Here is a tiny trained network, its code and every weight. The questions are about switching its units off for an input and a class, where a switched-off unit gives its printed mean instead of its output.

import numpy as np


def w(rows, s, z=0):
    codes = np.array(rows[::2]) - 128.0
    scale = np.full(codes.shape[1], s)
    scale[-1] = z or s
    return codes * scale


def f(y):
    return y / 2 * (1 + np.tanh(0.7978845608 * (y + 0.044715 * y**3)))


def log_softmax(a):
    a = a - a.max(-1, keepdims=True)
    return a - np.log(np.exp(a).sum(-1, keepdims=True))


def net(x, mask):
    res = np.array(x, float).reshape(1, 5) / 4 @ E
    y = f(res @ A[0][:, :-1].T + A[0][:, -1])
    res = res + np.where(mask, y, B[0][:, -1]) @ B[0][:, :-1]
    return log_softmax(res[-1] @ U[:, :-1].T + U[:, -1])


A, B = {}, {}
E = w([
[23,113,61,150,157,32,93,79,104],'x0',
[173,90,121,137,227,158,7,179,80],'x1',
[35,195,103,137,152,170,167,171,23],'x2',
[136,125,31,52,254,140,184,121,171],'x3',
[96,149,152,220,198,204,123,70,174],'x4',
],0.0084)
A[0] = w([
[51,145,128,113,157,121,125,157,102,21],'n1',
[153,107,44,103,165,135,157,109,180,108],'n2',
[109,133,157,182,192,170,137,44,139,101],'n3',
[84,116,123,146,172,67,87,130,130,16],'n4',
[123,94,184,207,74,60,80,123,109,126],'n5',
[78,105,93,173,148,50,145,62,100,2],'n6',
[108,103,133,143,104,115,245,121,156,90],'n7',
[121,119,92,82,219,87,199,114,109,124],'n8',
[88,169,126,144,148,181,173,196,67,90],'n9',
[174,54,91,126,95,90,108,111,188,108],'n10',
[181,153,155,152,115,199,174,192,173,12],'n11',
[85,134,129,132,136,144,152,174,108,53],'n12',
[68,167,96,146,133,136,167,142,28,84],'n13',
[148,51,134,105,113,116,95,72,226,86],'n14',
[109,193,121,97,116,211,156,157,67,69],'n15',
[158,135,237,188,70,147,114,177,103,71],'n16',
[200,154,169,74,162,209,211,188,159,44],'n17',
[156,140,85,45,167,209,171,140,185,115],'n18',
[177,114,160,137,129,96,111,121,202,60],'n19',
[116,165,141,124,102,105,171,92,150,89],'n20',
[155,64,118,113,196,154,2,197,76,75],'n21',
[121,104,113,83,186,116,162,127,167,99],'n22',
[168,102,164,115,144,96,102,86,169,114],'n23',
[95,145,153,104,95,129,177,105,164,80],'n24',
[81,172,122,135,146,123,158,171,56,88],'n25',
[78,104,128,85,84,127,196,112,153,78],'n26',
[109,170,106,187,137,173,94,97,195,37],'n27',
[138,129,85,27,96,35,109,161,84,105],'n28',
[176,130,132,55,82,122,157,226,108,76],'n29',
[164,199,159,153,148,232,126,57,151,80],'n30',
[100,148,161,138,71,126,102,115,125,71],'n31',
[112,187,95,88,55,121,172,51,163,74],'n32',
[75,141,33,133,127,58,88,82,144,44],'n33',
],0.0097,0.0039)
B[0] = w([
[161,106,125,138,135,93,122,152,157,162],'n1',
[96,151,90,172,84,129,166,162,60,200],'n2',
[63,84,204,113,166,117,205,87,122,206],'n3',
[134,97,140,115,110,113,55,129,154,170],'n4',
[98,168,95,170,82,148,179,164,85,213],'n5',
[150,82,156,120,81,95,28,123,141,196],'n6',
[120,151,134,75,164,177,80,178,122,179],'n7',
[98,172,129,161,88,123,136,138,71,217],'n8',
[204,150,78,129,145,86,154,152,203,196],'n9',
[157,177,124,169,164,100,174,159,168,190],'n10',
[122,75,151,117,79,82,66,130,164,178],'n11',
[155,136,128,145,144,111,136,148,146,145],'n12',
[180,154,120,128,144,63,169,175,150,206],'n13',
[211,163,91,154,145,91,189,164,178,205],'n14',
[193,127,103,164,149,65,129,137,179,184],'n15',
[76,144,62,174,99,125,117,144,82,211],'n16',
[117,83,118,131,52,78,33,95,130,205],'n17',
[95,168,106,204,86,131,108,142,59,207],'n18',
[150,168,115,144,151,80,124,156,167,171],'n19',
[140,137,116,73,149,186,84,171,135,160],'n20',
[94,164,146,57,182,229,76,204,146,245],'n21',
[97,166,95,168,87,137,147,137,88,181],'n22',
[171,160,110,147,142,116,156,177,164,175],'n23',
[118,141,106,75,184,171,76,155,133,162],'n24',
[167,170,116,150,158,86,144,151,166,188],'n25',
[105,145,144,86,163,167,116,185,146,169],'n26',
[73,122,154,134,184,114,177,92,139,172],'n27',
[61,119,254,140,161,133,224,90,144,208],'n28',
[50,64,212,115,152,64,142,61,151,188],'n29',
[85,68,191,132,147,90,132,97,135,192],'n30',
[99,138,93,144,124,138,126,151,93,160],'n31',
[106,155,135,89,198,191,61,182,137,188],'n32',
[152,31,141,126,38,61,21,74,124,213],'n33',
],0.0085,0.011)
U = w([
[252,172,70,144,162,80,200,154,223,123],'0',
[117,162,108,31,191,255,75,180,149,129],'1',
[137,47,117,124,47,80,47,91,156,144],'2',
[80,181,51,191,64,151,182,138,35,99],'3',
[60,75,219,109,180,111,246,71,158,117],'4',
[166,172,111,106,106,187,193,96,92,245],'5',
[159,85,43,62,117,183,160,52,131,95],'6',
[181,97,73,79,130,157,178,67,126,96],'7',
],0.0092,0.011)

Each question gives the input, the list of numbers given to net, and the class t.
The units are the neurons (one row each of A and B). Each row of codes is followed by its name. A weight is (code - 128) times the scale printed after its matrix; where a second scale follows, it is the last column's (A, B and U).
mask holds one flag per neuron, in row order. A switched-off neuron (its flag False) gives its mean, the last column of its row in B, instead of its output. The means were averaged over made-up inputs and are rounded, as every weight is.
A unit's drop is (log p(t) with every unit on - log p(t) with that unit switched off) / (log p(t) with every unit on - log p(t) with every unit switched off).
The circuit of an input: a set's keep is (log p(t) with only the set's units on - log p(t) with every unit switched off) / (log p(t) with every unit on - log p(t) with every unit switched off). Starting from the 12 units with the biggest drops (on a tie, the unit counted first), units are removed one at a time, each time the one whose removal leaves the highest keep (on an exact tie, the one counted first), for as long as the keep stays at least 0.8.
units of the circuit, in order: the units of the circuit, biggest drop first
unit that matters most: the unit with the biggest drop
top k neurons: the k neurons with the biggest drops, biggest first
drop of u: that unit's drop, to one decimal
input [-7,-4,-1,8,-8], class 3: unit that matters most : n18
input [-3,-6,7,3,-6], class 0: top 2 neurons : [n15, n9]
input [3,7,0,-3,-8], class 4: top 2 neurons : [n28, n29]
input [4,-3,-8,-2,-8], class 0: top 2 neurons : [n14, n10]
input [-5,-4,4,4,-4], class 2: top 2 neurons : [n17, n21]
input [3,0,-1,-6,7], class 4: top 4 neurons : [n3, n27, n18, n2]
input [2,5,8,-8,6], class 0: top 2 neurons : [n9, n13]
input [-7,8,-8,-2,-6], class 0: top 4 neurons : [n14, n10, n19, n23]
input [3,6,-2,-7,-8], class 4: top 2 neurons : [n28, n29]
input [1,-4,2,5,-7], class 4: top 2 neurons : [n28, n29]
input [2,4,6,8,-2], class 3: top 3 neurons : [n8, n18, n2]
input [-8,-2,5,4,8], class 2: top 4 neurons : [n17, n11, n28, n18]
input [6,1,3,3,-8], class 4: top 2 neurons : [n28, n17]
input [-8,1,-3,-1,7], class 2: units of the circuit, in order : [n17]
input [-8,-2,-7,1,-1], class 2: drop of n16 : 0.1
input [-4,4,-5,7,5], class 3: drop of n18 : 0.3
input [4,2,4,3,5], class 4: drop of n19 : 0.1
